Here is a tiny trained network, its code and every weight. The questions are about switching its units off for an input and a class, where a switched-off unit gives its printed mean instead of its output.

import numpy as np


def w(rows, s, z=0):
    codes = np.array(rows[::2]) - 128.0
    scale = np.full(codes.shape[1], s)
    scale[-1] = z or s
    return codes * scale


def f(y):
    return np.maximum(y, 0)


def log_softmax(a):
    a = a - a.max(-1, keepdims=True)
    return a - np.log(np.exp(a).sum(-1, keepdims=True))


def net(x, mask):
    res = np.array(x, float).reshape(1, 5) / 4 @ E
    y = f(res @ A[0][:, :-1].T + A[0][:, -1])
    res = res + np.where(mask, y, B[0][:, -1]) @ B[0][:, :-1]
    return log_softmax(res[-1] @ U[:, :-1].T + U[:, -1])


A, B = {}, {}
E = w([
[141,127,235,143,206,41],'x0',
[161,11,55,159,124,77],'x1',
[26,153,117,184,59,83],'x2',
[237,193,100,101,40,58],'x3',
[48,125,97,1,136,87],'x4',
],0.0072)
A[0] = w([
[159,116,145,205,124,159,6],'N1',
[136,120,164,132,152,70,10],'N2',
[82,123,103,10,131,108,26],'N3',
[106,131,67,138,74,203,34],'N4',
[79,102,103,37,123,100,26],'N5',
[129,131,89,113,102,189,31],'N6',
[121,143,111,66,127,85,251],'N7',
[166,155,156,80,150,189,91],'N8',
[113,212,173,113,132,156,86],'N9',
[159,136,168,162,152,94,189],'N10',
[86,131,132,170,97,117,39],'N11',
[160,153,74,113,76,155,185],'N12',
[145,145,99,117,90,150,88],'N13',
[88,155,155,148,94,127,93],'N14',
[64,61,138,135,166,184,114],'N15',
[171,161,145,232,126,166,71],'N16',
[156,112,125,109,169,168,39],'N17',
[194,172,119,101,83,86,16],'N18',
[195,189,119,106,72,33,51],'N19',
[153,20,92,154,112,96,37],'N20',
[87,121,139,150,158,149,69],'N21',
[134,122,73,114,105,174,36],'N22',
[102,238,180,101,114,194,62],'N23',
[209,56,141,56,178,162,72],'N24',
[121,181,139,135,143,144,29],'N25',
[116,111,169,117,147,82,32],'N26',
[60,128,125,190,85,72,78],'N27',
[90,163,155,125,149,182,172],'N28',
[199,116,123,69,177,190,52],'N29',
[127,13,62,151,144,60,42],'N30',
[170,142,137,232,97,199,146],'N31',
[141,134,185,123,177,63,35],'N32',
[93,104,93,128,113,236,119],'N33',
[72,102,149,153,181,192,2],'N34',
[122,189,150,119,129,152,23],'N35',
[90,114,126,36,138,110,32],'N36',
[111,133,198,161,186,16,109],'N37',
[164,125,144,176,123,169,123],'N38',
[35,157,119,191,65,61,40],'N39',
[67,69,134,153,187,171,93],'N40',
],0.011,0.0038)
B[0] = w([
[113,128,125,142,251,81,180],'N1',
[167,85,135,155,193,191,164],'N2',
[58,130,166,126,230,70,213],'N3',
[158,90,136,133,197,230,210],'N4',
[81,125,152,138,221,62,201],'N5',
[156,86,137,167,209,196,169],'N6',
[17,138,165,50,46,71,228],'N7',
[124,145,43,153,109,145,185],'N8',
[164,51,77,131,102,96,203],'N9',
[80,111,158,46,90,165,213],'N10',
[132,181,79,146,148,140,169],'N11',
[94,114,199,60,33,190,221],'N12',
[157,117,166,148,163,174,169],'N13',
[128,145,68,132,121,151,174],'N14',
[151,179,211,137,50,110,218],'N15',
[55,136,152,126,203,53,219],'N16',
[147,184,77,151,165,134,154],'N17',
[222,179,192,215,155,121,202],'N18',
[217,187,224,214,110,117,249],'N19',
[180,17,75,156,121,76,216],'N20',
[164,166,155,162,122,128,167],'N21',
[150,86,137,139,195,195,173],'N22',
[178,8,65,179,119,75,227],'N23',
[79,217,30,155,81,161,206],'N24',
[176,90,104,163,178,122,150],'N25',
[143,111,142,134,191,183,161],'N26',
[111,205,46,122,105,153,222],'N27',
[139,69,111,101,52,85,205],'N28',
[102,207,48,180,132,162,192],'N29',
[177,4,65,155,94,70,234],'N30',
[7,137,167,56,127,52,245],'N31',
[126,86,141,121,169,214,197],'N32',
[117,101,186,66,91,215,217],'N33',
[225,184,191,225,187,125,191],'N34',
[193,71,101,179,180,114,161],'N35',
[77,144,151,109,199,78,188],'N36',
[95,73,161,66,105,243,254],'N37',
[73,138,143,103,143,81,189],'N38',
[104,234,28,180,146,164,245],'N39',
[178,174,206,153,72,108,216],'N40',
],0.025,0.0076)
U = w([
[66,136,145,113,213,62,116],'0',
[205,178,194,181,95,123,113],'1',
[132,84,135,102,165,254,107],'2',
[182,44,43,160,110,76,119],'3',
[108,217,4,171,128,168,118],'4',
[102,139,136,55,34,120,246],'5',
[189,159,95,50,133,116,101],'6',
],0.0091,0.013)

Each question gives the input, the list of numbers given to net, and the class t.
The units are the neurons (one row each of A and B). Each row of codes is followed by its name. A weight is (code - 128) times the scale printed after its matrix; where a second scale follows, it is the last column's (A, B and U).
mask holds one flag per neuron, in row order. A switched-off neuron (its flag False) gives its mean, the last column of its row in B, instead of its output. The means were averaged over made-up inputs and are rounded, as every weight is.
A unit's drop is (log p(t) with every unit on - log p(t) with that unit switched off) / (log p(t) with every unit on - log p(t) with every unit switched off).
The circuit of an input: a set's keep is (log p(t) with only the set's units on - log p(t) with every unit switched off) / (log p(t) with every unit on - log p(t) with every unit switched off). Starting from the 12 units with the biggest drops (on a tie, the unit counted first), units are removed one at a time, each time the one whose removal leaves the highest keep (on an exact tie, the one counted first), for as long as the keep stays at least 0.8.
circuit, biggest first: the units of the circuit, biggest drop first
most important unit: the unit with the biggest drop
top k neurons: the k neurons with the biggest drops, biggest first
drop when u is switched off: that unit's drop, to one decimal
input [0,-8,6,2,7], class 3: top 3 neurons	[N23; N9; N31]
input [2,-4,-5,7,-7], class 0: circuit, biggest first	[N16]
input [3,1,-6,-1,5], class 4: top 4 neurons	[N24; N29; N31; N16]
input [2,4,-7,-4,5], class 4: top 2 neurons	[N24; N29]
input [-4,4,5,4,-3], class 4: top 2 neurons	[N39; N37]
input [7,8,4,2,-3], class 3: top 3 neurons	[N30; N20; N33]
input [-2,5,-1,3,-5], class 0: top 2 neurons	[N31; N23]
input [6,-2,-6,-1,-1], class 2: top 4 neurons	[N37; N39; N32; N27]
input [-3,7,3,-8,0], class 1: top 2 neurons	[N15; N40]
input [-2,-4,-2,1,-5], class 0: top 2 neurons	[N31; N16]
input [1,2,1,3,1], class 5: top 4 neurons	[N34; N40; N7; N4]
input [4,8,-8,-2,4], class 3: top 4 neurons	[N30; N20; N39; N27]
input [-6,-4,6,6,-6], class 0: top 2 neurons	[N31; N16]
input [7,-1,-6,-1,-5], class 2: top 3 neurons	[N37; N32; N39]
input [2,-7,-8,2,0], class 4: top neuron	[N29]
input [-7,4,-3,6,-6], class 2: drop when N32 is switched off	-0.1
input [1,8,1,-3,0], class 3: drop when N36 is switched off	0.0
input [2,6,-7,-6,-4], class 4: drop when N17 is switched off	0.2
input [-2,-1,-2,0,-4], class 0: drop when N7 is switched off	0.1
input [3,7,7,-1,1], class 3: most important unit	N30
